Below is a small trained network, with its code and all its weights. Each question gives an input and a class and asks what happens when units are switched off, that is, made to give their printed mean instead of their output.

import numpy as np


def w(rows, s, z=0):
    codes = np.array(rows[::2]) - 128.0
    scale = np.full(codes.shape[1], s)
    scale[-1] = z or s
    return codes * scale


def f(y):
    return np.maximum(y, 0)


def log_softmax(a):
    a = a - a.max(-1, keepdims=True)
    return a - np.log(np.exp(a).sum(-1, keepdims=True))


def net(x, mask):
    res = np.array(x, float).reshape(1, 6) / 4 @ E
    y = f(res @ A[0][:, :-1].T + A[0][:, -1])
    res = res + np.where(mask, y, B[0][:, -1]) @ B[0][:, :-1]
    return log_softmax(res[-1] @ U[:, :-1].T + U[:, -1])


A, B = {}, {}
E = w([
[174,170,237,166,2],'x0',
[229,198,48,158,147],'x1',
[43,147,167,241,155],'x2',
[185,54,142,178,125],'x3',
[173,195,192,34,184],'x4',
[180,76,199,115,190],'x5',
],0.0083)
A[0] = w([
[66,132,147,12,119,239],'neuron 1',
[175,61,186,177,63,1],'neuron 2',
[82,55,63,208,153,74],'neuron 3',
[167,115,154,63,212,75],'neuron 4',
[99,133,72,227,148,110],'neuron 5',
[76,93,68,176,159,18],'neuron 6',
[183,188,81,145,111,59],'neuron 7',
[124,220,123,241,56,241],'neuron 8',
[125,254,103,47,82,205],'neuron 9',
[224,200,131,106,144,126],'neuron 10',
[203,42,165,126,96,103],'neuron 11',
[94,105,54,165,192,108],'neuron 12',
[145,140,107,133,111,24],'neuron 13',
[122,124,208,175,78,79],'neuron 14',
[207,2,150,189,78,87],'neuron 15',
[152,211,76,101,89,37],'neuron 16',
[182,141,175,97,220,57],'neuron 17',
[67,194,223,231,97,45],'neuron 18',
[45,118,198,156,129,139],'neuron 19',
[58,212,101,87,90,185],'neuron 20',
[213,89,194,167,143,89],'neuron 21',
[199,109,148,79,161,56],'neuron 22',
],0.0096,0.0032)
B[0] = w([
[107,60,102,77,146,238],'neuron 1',
[72,150,159,105,101,215],'neuron 2',
[83,112,92,169,116,234],'neuron 3',
[125,166,112,106,173,221],'neuron 4',
[130,107,73,178,115,211],'neuron 5',
[128,86,86,163,139,197],'neuron 6',
[177,135,136,129,127,183],'neuron 7',
[182,151,159,179,132,254],'neuron 8',
[190,69,158,110,136,247],'neuron 9',
[185,172,128,106,172,229],'neuron 10',
[94,204,123,91,97,219],'neuron 11',
[135,114,60,130,144,224],'neuron 12',
[149,132,145,121,130,138],'neuron 13',
[93,158,173,129,136,210],'neuron 14',
[103,164,117,100,11,255],'neuron 15',
[198,108,129,123,97,186],'neuron 16',
[132,191,90,143,184,212],'neuron 17',
[103,97,214,199,172,236],'neuron 18',
[94,115,142,153,190,219],'neuron 19',
[151,50,142,137,88,212],'neuron 20',
[128,175,148,126,98,209],'neuron 21',
[101,164,124,88,161,201],'neuron 22',
],0.011,0.0084)
U = w([
[115,148,130,126,152,2],'0',
[165,204,129,40,211,141],'1',
[81,186,167,71,21,195],'2',
[99,93,41,187,124,132],'3',
[235,177,159,162,115,118],'4',
[188,47,170,56,120,84],'5',
[57,89,133,89,205,178],'6',
[91,153,255,199,148,100],'7',
],0.0093,0.0073)

Each question gives the input, the list of numbers given to net, and the class t.
The units are the neurons (one row each of A and B). Each row of codes is followed by its name. A weight is (code - 128) times the scale printed after its matrix; where a second scale follows, it is the last column's (A, B and U).
mask holds one flag per neuron, in row order. A switched-off neuron (its flag False) gives its mean, the last column of its row in B, instead of its output. The means were averaged over made-up inputs and are rounded, as every weight is.
A unit's drop is (log p(t) with every unit on - log p(t) with that unit switched off) / (log p(t) with every unit on - log p(t) with every unit switched off).
The circuit of an input: a set's keep is (log p(t) with only the set's units on - log p(t) with every unit switched off) / (log p(t) with every unit on - log p(t) with every unit switched off). Starting from the 12 units with the biggest drops (on a tie, the unit counted first), units are removed one at a time, each time the one whose removal leaves the highest keep (on an exact tie, the one counted first), for as long as the keep stays at least 0.8.
units of the circuit, in order: the units of the circuit, biggest drop first
most important unit: the unit with the biggest drop
k most important neurons: the k neurons with the biggest drops, biggest first
drop when u is switched off: that unit's drop, to one decimal
input [-8,-3,6,7,4,6], class 3: units of the circuit, in order => (neuron 3; neuron 12)
input [-5,5,6,-7,8,-4], class 5: units of the circuit, in order => (neuron 20; neuron 9)
input [-4,3,6,-5,6,-3], class 5: 2 most important neurons => (neuron 20; neuron 9)
input [4,4,1,7,-5,0], class 2: most important unit => neuron 15
input [-1,5,4,0,1,0], class 4: units of the circuit, in order => (neuron 1; neuron 8; neuron 19)
input [-4,-1,-5,-1,6,-5], class 5: 3 most important neurons => (neuron 9; neuron 20; neuron 1)
input [-8,1,4,5,4,6], class 1: 3 most important neurons => (neuron 17; neuron 4; neuron 18)
input [5,0,4,6,-8,6], class 2: 2 most important neurons => (neuron 15; neuron 11)
input [2,-2,-7,-1,6,-3], class 5: 3 most important neurons => (neuron 9; neuron 1; neuron 20)
input [2,-6,3,-6,4,2], class 6: 2 most important neurons => (neuron 1; neuron 8)
input [-7,-7,3,4,8,7], class 1: 2 most important neurons => (neuron 17; neuron 4)
input [8,-3,-2,-3,6,1], class 7: 2 most important neurons => (neuron 18; neuron 14)
input [8,8,7,6,6,-3], class 7: 4 most important neurons => (neuron 18; neuron 14; neuron 2; neuron 12)
input [3,-8,-6,-8,0,7], class 6: most important neuron => (neuron 1)
input [-1,7,-1,-6,-1,2], class 4: 2 most important neurons => (neuron 1; neuron 16)
input [5,2,7,-6,2,-6], class 7: drop when neuron 18 is switched off => 0.7
input [1,1,0,-5,-2,-4], class 4: drop when neuron 21 is switched off => -0.1
input [4,-8,-1,5,-6,5], class 2: drop when neuron 15 is switched off => 0.5
input [7,1,-5,-1,-6,8], class 2: drop when neuron 3 is switched off => 0.0
